[139 146  81 111 172 164] = K755
[ 78 162 125 133 152 147] = K81
[146 172 139  81 165 111] = K880
[146  80 111 186 184 111] = K818
[133 125  79 100 147 162] = K950
then: [133 125  79 100] => [147]
perm: [111 165 139 172  81 146] => K880
then: [146  81 111] => [172]
perm: [162 125 133 152 147  78] => K81
perm: [ 81 111 139 146 164 172] => K755

[ 79 121 130  90] -> K202
[127 146 137 141] -> K603
[141 146 127 136] -> K464
[124 115 132 130] -> K558
[108 128 130 117] -> K476
[145  91 123 151] -> K164
[122 130 141 142] -> K379
[ 33 110 136  34] -> K309
miss K309: [ 33 136 110] => [34]
miss K558: [132 115 124] => [130]
perm: [141 137 146 127] => K603

[125  99 128 122 124 126 123 122 145 104 152 148 133 125 138 158 125 124
 146 112 116 115 169 150 134 137 169 118 121 148 117 128] = K34
[112 125 128 133 117 146 170 122 125 150 126  99 104 169 158 116 148 148
 115 138 118 123 128 152 124 124 122 134 121 125 145 137] = K768
[125 119 204 153 185 100  89 120 159 196  96 118 133 104 131 198 122 106
 143 125 173  72  76 119 149 142 127 106  88 133 101 165] = K525
then: [106 143 125 173  72] => [76]
then: [137 169] => [118]
then: [149 142 127 106] => [88]
perm: [125 126  99 148 169 137 115 118 124 122 121 123 125 104 138 128 125 128
 116 133 122 148 158 117 134 112 124 152 169 150 145 146] => K34

[199 167 159 178 106  67 225  42  83  95  77] = K177
[177  55 179 186  90  65  45  37 177  71 169] = K135
[ 72  39 199  93 130 183  54 198 113 122 151] = K465
[ 72  39 199  93 130 183  84  69 165 104 134] = K841
[104 199 183 165 130  93  40 134  69  72  84] = K563
[223 177 101 138  56 188  50  37  32 154  31] = K206
perm: [ 39  69  72  84  93 104 130 134 165 183 199] => K841
perm: [104 134  72  39 199  93 130 183  84  69 165] => K841
miss K135: [ 37  45 177  55  71  65 179 169 186 177] => [90]
then: [159 178 106] => [67]
miss K206: [223 138  50  37 188  56 177  32 154 101] => [31]

[137 128 129 135 129 125 140 128 142 134 135 136 140 134 132 131 129 132
 133 125 136 127 133 122 128] -> K621
[119 164 113  92  96 115 123 104  96 105 126 119 108 118 117 109 128 121
 158 119 122 129 125 121 101] -> K43
[187 134 210  98 103  89 125 112 108 108 169  99 104 104 209 107  92 185
  88 114 169 103 105 126  95] -> K371
[142 134 145 110 110 112 127 116 112 113 132 114 114 134 152 115 114 134
 114 141 139 120 117 122 112] -> K923
[145 134 142 134 127 152 139 113 114 112 120 109 110 112 117 141 122 114
 114 114 134 115 112 116 132] -> K493
[126 118 131 154 147 129 127 142 150 141 124 122 135 145 126 137 144 126
 123 145 126 131 116 114 145] -> K566
[173 168 173  61  56  93 132  81  58  73 128  58  72 137 191  89  92 135
 105 161 158  84  70  78  75] -> K654
[104 108  94 164 144 145 134 142 145 139  83 107 134 195 103 142 155  77
 119 202 112 129  99  88 160] -> K210
[116 156 109 108 105 123 125 111 106 112 116 113 113 134 114 116 125 111
 151 138 121 126 115 109 114] -> K833
[101 106 103 174 169 142 125 155 170 158 117 149 154 150  95 148 159 113
 136 142 111 150 138 132 162] -> K533
[128 122 133 140 140 124 125 136 142 137 133 132 134 132 129 131 136 134
 127 129 128 135 128 129 135] -> K721
perm: [135 129 128 135 128 129 127 134 136 131 129 132 134 132 133 137 142 136
 125 124 140 140 133 122 128] => K721
perm: [110 110 112 112 112 113 114 114 114 114 115 116 117 120 122 127 132 134
 134 134 139 141 142 145 152] => K923
then: [145 139] => [83]
miss K833: [121 109 111 123 125 106 114 138 116 105 134 111 113 116 116 114 113 156
 151 125 115 109 108 112] => [126]

[171 182 135 110]  K855
[171 182 110 134]  K779
[181 126  63 188]  K894
perm: [134 110 182 171] => K779
perm: [182 110 134 171] => K779

[143  70 108 167] -> K162
[108 144  70 167] -> K732
[143  70 108 213] -> K956
[ 94 206 163  97] -> K53
then: [108 144] => [70]
perm: [167 108  70 143] => K162

